a =
[[132  40 116 151 137]
 [ 76  62 120  78  95]
 [118 108 103  37 102]
 [130  45 112 149 118]
 [131  43 116 150 121]
 [130  44 116 147 102]
 [110 118 116 194  34]
 [ 82  62 123  80  98]
 [179  96 105 104  88]
 [130  43 116 150  96]
 [160 168 103 149  94]
 [107 111 116 194 125]]
Rows and columns are counted from 1.
row 1 col 1	132
row 11 col 2	168
row 10 col 2	43
row 1 col 3	116
row 4 col 5	118
row 12 col 2	111
row 3 col 5	102
row 10 col 1	130
row 2 col 1	76
row 6 col 4	147
row 3 col 2	108
row 2 col 3	120
row 1 col 4	151
row 8 col 3	123
row 10 col 3	116
row 11 col 3	103
row 12 col 1	107
row 7 col 3	116
row 10 col 5	96
row 2 col 2	62
row 8 col 5	98
row 9 col 5	88

grid =
4.47,-9.68,8.87,4.72,4.76,3.10
2.76,12.15,-16.33,3.12,-9.32,3.19
6.35,11.13,5.14,1.05,-2.96,4.16
4.44,5.65,0.02,1.48,12.41,11.30
3.69,13.32,-2.27,3.49,-0.65,-5.29
5.11,22.84,16.84,5.44,4.22,8.56
0.49,3.99,12.65,8.74,12.93,3.92
3.96,7.53,11.48,4.93,0.19,3.63
5.48,9.49,-0.68,5.03,0.25,3.18
Rows and columns are counted from 1.
(1, 1)	4.47
(9, 5)	0.25
(6, 2)	22.84
(4, 4)	1.48
(2, 5)	-9.32
(4, 1)	4.44
(7, 2)	3.99
(9, 1)	5.48
(1, 5)	4.76
(7, 3)	12.65
(5, 3)	-2.27
(5, 5)	-0.65
(6, 4)	5.44
(2, 4)	3.12
(4, 2)	5.65
(3, 5)	-2.96
(8, 1)	3.96
(5, 6)	-5.29
(2, 3)	-16.33
(3, 6)	4.16
(7, 4)	8.74
(9, 2)	9.49
(7, 1)	0.49
(6, 3)	16.84
(9, 6)	3.18
(1, 3)	8.87
(1, 4)	4.72
(4, 3)	0.02

A =
[[  89.68  108.01   61.85  -32.01   10.71  -46.61  -64.45 -116.13 -113.24
  -184.78 -236.37 -237.40 -234.86 -263.96]
 [-119.96  -59.16  -80.82 -151.53  -98.73 -136.76 -113.89 -138.14 -141.27
  -103.23  -66.95  -34.30  -58.30   28.04]
 [ 170.84  181.27   79.18   34.28   21.10  -16.34  -99.11  -55.04  -99.31
   -87.85 -134.18 -118.80 -178.30 -229.09]
 [-201.60  -64.29 -155.95  -47.42  -43.50  -31.93  -18.65   -7.05   26.80
    55.24   37.68   44.27   65.21   55.20]
 [ -84.56  -18.83  -68.41  -13.97   14.42  -33.72  -12.73    1.75  -36.63
   -19.30  -64.72  -29.98  -29.82   39.30]
 [  -8.12  -63.23  -15.44   -2.31  -23.16    0.03    2.22    9.57    4.75
    -2.33  -25.67  -46.45   32.63  -41.04]
 [-308.59 -280.41 -184.06 -184.39 -147.41  -66.38 -101.78  -26.36   -4.83
    54.53   56.06  148.21  137.30  172.05]
 [  27.57   16.38   28.46   78.99  106.21   76.64   33.54   14.59   54.34
   -11.59  -22.45  -31.19  -38.27   13.33]
 [  16.84   -7.13  -22.00   10.74  -19.14  -20.00   29.66  -50.86  -11.81
   -56.87  -42.11  -56.89  -20.95  -14.68]
 [ 229.99  158.39  156.56   84.90   48.69   53.69   11.14  -36.34 -102.24
   -70.43 -125.81 -148.21 -215.22 -148.74]
 [-106.95  -67.25  -32.13  -98.05    7.08   13.11  -10.16   -6.57   -0.81
    -4.18   39.96   24.38   41.35  118.80]]
Rows and columns are counted from 1.
(1, 1): 89.68
(4, 11): 37.68
(8, 14): 13.33
(7, 8): -26.36
(5, 8): 1.75
(1, 7): -64.45
(7, 2): -280.41
(9, 6): -20.00
(7, 12): 148.21
(2, 14): 28.04
(4, 2): -64.29
(7, 13): 137.30
(8, 4): 78.99
(11, 12): 24.38
(10, 6): 53.69
(3, 10): -87.85
(11, 3): -32.13
(1, 12): -237.40
(3, 11): -134.18
(10, 12): -148.21
(7, 9): -4.83
(7, 6): -66.38
(3, 6): -16.34
(4, 8): -7.05
(3, 9): -99.31
(6, 5): -23.16
(10, 10): -70.43
(9, 2): -7.13
(4, 1): -201.60
(5, 7): -12.73
(6, 13): 32.63
(9, 3): -22.00
(8, 3): 28.46
(10, 14): -148.74
(3, 5): 21.10
(8, 8): 14.59

W =
[[  3 -71  35  61 -64  38  32  -3  60   0]
 [  7 -10 -55  46  44 -58 -23  24  45  56]
 [-81  23  21   2   0 -27 -42 -29 -12  20]
 [  8 -33 -48 -68 -27 -54 -51 -21  43 -55]
 [-19 -17  32 -17 -72 -37 -37  17  20  23]]
Rows and columns are counted from 1.
row 1 col 1: 3
row 4 col 4: -68
row 3 col 9: -12
row 5 col 7: -37
row 2 col 5: 44
row 3 col 3: 21
row 3 col 10: 20
row 2 col 7: -23
row 5 col 3: 32
row 4 col 5: -27
row 1 col 9: 60
row 5 col 4: -17
row 1 col 10: 0
row 5 col 5: -72
row 2 col 8: 24
row 1 col 6: 38
row 3 col 1: -81
row 4 col 1: 8
row 2 col 2: -10
row 1 col 7: 32

arr =
-13,37,7,12,-13,-11,15,-41,25,-4,-24,-26,17,-19,-26
-23,-31,-9,-25,-19,11,-46,-40,9,-20,34,-37,-15,2,-6
-33,-37,-21,-16,-16,-37,19,16,16,9,34,-22,14,-11,-5
45,-29,-13,-3,-5,-22,-32,-22,-21,-29,-15,-6,23,-4,27
-7,46,21,26,-25,-21,-5,-18,-13,-25,-6,-25,-1,-34,-27
-38,-35,-24,-22,-19,-42,7,12,9,2,39,-23,10,-6,-14
-10,-37,-6,-32,29,22,-33,-14,23,11,2,-19,-13,16,15
-30,25,-9,-15,-15,-17,29,-31,33,9,-35,-12,2,1,-32
-40,14,-11,-29,-24,-19,31,-21,20,7,-27,0,-32,7,-35
-14,39,15,12,-31,-35,-10,32,-31,-17,-19,-1,-12,-20,-23
-11,-37,-7,-34,38,12,-28,-5,14,17,-1,-10,-17,19,16
-38,-35,-24,-22,-19,-41,8,12,9,3,39,-22,11,-5,-13
-38,-31,-21,-28,-30,-24,-30,-18,-4,-18,46,-32,-8,1,-22
-10,-37,-6,-31,27,23,-34,-17,24,9,3,-20,-13,16,16
-16,-36,-2,7,-16,-6,37,5,26,6,22,-20,-1,-31,17
Rows and columns are counted from 1.
row 1 col 1 => -13
row 3 col 9 => 16
row 10 col 4 => 12
row 5 col 9 => -13
row 8 col 14 => 1
row 5 col 10 => -25
row 2 col 6 => 11
row 8 col 6 => -17
row 10 col 8 => 32
row 1 col 6 => -11
row 7 col 14 => 16
row 1 col 3 => 7
row 9 col 8 => -21
row 10 col 15 => -23
row 4 col 12 => -6
row 14 col 8 => -17
row 14 col 5 => 27
row 4 col 14 => -4
row 8 col 10 => 9
row 4 col 10 => -29
row 8 col 5 => -15
row 10 col 11 => -19
row 6 col 1 => -38
row 5 col 4 => 26
row 4 col 1 => 45
row 15 col 5 => -16
row 5 col 14 => -34
row 5 col 1 => -7
row 3 col 3 => -21
row 8 col 3 => -9
row 13 col 8 => -18
row 7 col 1 => -10
row 10 col 6 => -35
row 3 col 2 => -37
row 12 col 1 => -38
row 9 col 4 => -29
